Here is a tiny trained network, its code and every weight. The questions are about switching its units off for an input and a class, where a switched-off unit gives its printed mean instead of its output.

import numpy as np


def w(rows, s, z=0):
    codes = np.array(rows[::2]) - 128.0
    scale = np.full(codes.shape[1], s)
    scale[-1] = z or s
    return codes * scale


def f(y):
    return y / 2 * (1 + np.tanh(0.7978845608 * (y + 0.044715 * y**3)))


def log_softmax(a):
    a = a - a.max(-1, keepdims=True)
    return a - np.log(np.exp(a).sum(-1, keepdims=True))


def net(x, mask):
    res = np.array(x, float).reshape(1, 8) / 4 @ E
    y = f(res @ A[0][:, :-1].T + A[0][:, -1])
    res = res + np.where(mask, y, B[0][:, -1]) @ B[0][:, :-1]
    return log_softmax(res[-1] @ U[:, :-1].T + U[:, -1])


A, B = {}, {}
E = w([
[124,202,66,47,113,159,180,136,178,189,187],'x0',
[127,188,78,121,196,135,121,65,186,44,51],'x1',
[34,42,65,91,159,64,181,120,113,173,77],'x2',
[204,145,193,85,203,62,131,78,135,208,121],'x3',
[109,117,163,37,233,197,162,118,3,74,172],'x4',
[124,131,127,131,129,128,127,124,129,131,131],'x5',
[126,129,126,131,128,126,125,127,124,128,129],'x6',
[128,78,132,28,73,163,36,80,148,127,112],'x7',
],0.0066)
A[0] = w([
[132,193,69,132,197,133,129,56,191,60,45,79],'N1',
[113,192,79,126,196,137,108,55,181,29,51,178],'N2',
[154,149,83,218,24,27,79,146,250,194,68,7],'N3',
[143,62,207,194,139,83,67,107,65,86,57,115],'N4',
[128,83,186,140,74,116,128,208,81,214,198,31],'N5',
[44,36,72,90,143,56,171,120,113,165,81,81],'N6',
[137,55,207,212,137,73,74,135,89,89,56,84],'N7',
[211,188,195,157,90,197,71,134,134,83,182,49],'N8',
[135,216,56,51,109,150,175,148,180,221,183,86],'N9',
[138,72,126,27,67,169,26,53,166,130,115,28],'N10',
[135,203,107,253,209,73,240,207,110,125,158,141],'N11',
[41,41,66,98,150,72,171,119,112,167,85,51],'N12',
[244,152,227,74,227,25,121,55,145,249,98,122],'N13',
],0.0049,0.0018)
B[0] = w([
[161,58,152,83,74,17,94,154,95,194,224,189],'N1',
[150,74,128,110,67,57,83,172,99,169,182,208],'N2',
[81,205,203,35,244,140,147,159,2,40,149,253],'N3',
[116,120,101,140,136,144,208,62,182,67,176,195],'N4',
[179,73,146,98,88,44,98,133,113,175,219,190],'N5',
[212,209,94,206,189,148,55,130,158,176,133,194],'N6',
[109,118,125,123,128,111,197,39,192,76,164,192],'N7',
[208,214,72,216,194,153,53,151,166,189,138,191],'N8',
[111,109,132,127,142,133,226,23,202,52,175,196],'N9',
[101,131,198,101,114,190,82,88,128,182,39,182],'N10',
[90,84,233,72,57,199,64,71,146,226,12,231],'N11',
[211,202,102,206,196,153,63,134,151,170,139,188],'N12',
[40,110,27,175,71,183,145,245,127,74,96,253],'N13',
],0.0073,0.006)
U = w([
[201,185,108,200,193,139,81,123,164,170,132,90],'0',
[98,161,179,62,223,132,142,138,10,82,138,91],'1',
[155,68,138,111,61,32,111,143,116,171,184,94],'2',
[98,111,194,106,82,174,108,76,156,183,21,108],'3',
[114,118,115,136,131,122,206,40,220,82,162,103],'4',
[125,128,114,133,120,133,134,139,128,128,113,255],'5',
[64,119,54,173,72,168,129,223,133,91,97,138],'6',
],0.012,0.0089)

Each question gives the input, the list of numbers given to net, and the class t.
The units are the neurons (one row each of A and B). Each row of codes is followed by its name. A weight is (code - 128) times the scale printed after its matrix; where a second scale follows, it is the last column's (A, B and U).
mask holds one flag per neuron, in row order. A switched-off neuron (its flag False) gives its mean, the last column of its row in B, instead of its output. The means were averaged over made-up inputs and are rounded, as every weight is.
A unit's drop is (log p(t) with every unit on - log p(t) with that unit switched off) / (log p(t) with every unit on - log p(t) with every unit switched off).
The circuit of an input: a set's keep is (log p(t) with only the set's units on - log p(t) with every unit switched off) / (log p(t) with every unit on - log p(t) with every unit switched off). Starting from the 12 units with the biggest drops (on a tie, the unit counted first), units are removed one at a time, each time the one whose removal leaves the highest keep (on an exact tie, the one counted first), for as long as the keep stays at least 0.8.
units of the circuit, in order: the units of the circuit, biggest drop first
top k neurons: the k neurons with the biggest drops, biggest first
drop when u is switched off: that unit's drop, to one decimal
input [-7,-2,-5,6,4,5,5,2], class 4: units of the circuit, in order	(N4; N7)
input [8,4,-6,1,-3,1,-6,2], class 4: units of the circuit, in order	(N9)
input [-4,4,-3,-2,6,-2,5,-8], class 3: top 2 neurons	(N11; N3)
input [-6,5,-7,6,5,3,-6,1], class 0: top 2 neurons	(N8; N3)
input [-6,2,7,6,-1,-8,-2,-6], class 0: top 2 neurons	(N6; N12)
input [-5,-1,-1,-6,5,-7,6,6], class 3: top 3 neurons	(N3; N10; N13)
input [-6,5,-5,6,3,4,-7,3], class 5: units of the circuit, in order	(N13; N3)
input [1,8,-1,-5,4,8,0,-4], class 2: top 2 neurons	(N1; N2)
input [-4,4,2,7,6,3,2,-1], class 6: units of the circuit, in order	(N13; N3)
input [-7,-6,-6,6,1,0,-1,6], class 4: units of the circuit, in order	(N4; N7)
input [5,8,-4,-2,0,0,4,3], class 2: units of the circuit, in order	(N1; N2)
input [7,-4,-3,7,-6,3,6,0], class 4: top 2 neurons	(N9; N2)
input [-4,-6,-5,-7,-8,-5,1,4], class 1: top 2 neurons	(N3; N13)
input [-3,0,-1,-3,-3,2,0,-7], class 3: top 2 neurons	(N11; N13)
input [-1,3,-7,-6,-1,-1,0,0], class 0: units of the circuit, in order	(N8)
input [-4,-2,-1,-2,-7,5,2,5], class 1: top 2 neurons	(N3; N11)
input [8,-2,5,-1,4,0,3,-5], class 4: top 2 neurons	(N9; N3)
input [-3,8,0,2,-7,-6,2,7], class 2: top 3 neurons	(N1; N2; N11)
input [-4,-3,7,-2,7,8,-6,7], class 0: units of the circuit, in order	(N6; N12)
input [6,-4,-2,-3,5,6,8,8], class 3: units of the circuit, in order	(N10)
input [-6,-6,7,4,-4,-1,2,2], class 0: units of the circuit, in order	(N6; N12)
input [-5,-1,5,-6,0,-3,-2,8], class 3: top 2 neurons	(N10; N13)
input [6,-1,0,3,0,-8,0,3], class 4: top 2 neurons	(N9; N11)
input [3,2,1,6,-4,4,3,-4], class 6: drop when N10 is switched off	0.1
input [-6,-1,-6,-8,-6,3,-8,-7], class 5: drop when N4 is switched off	0.1
input [-4,7,7,-5,-8,4,1,6], class 1: drop when N3 is switched off	1.1
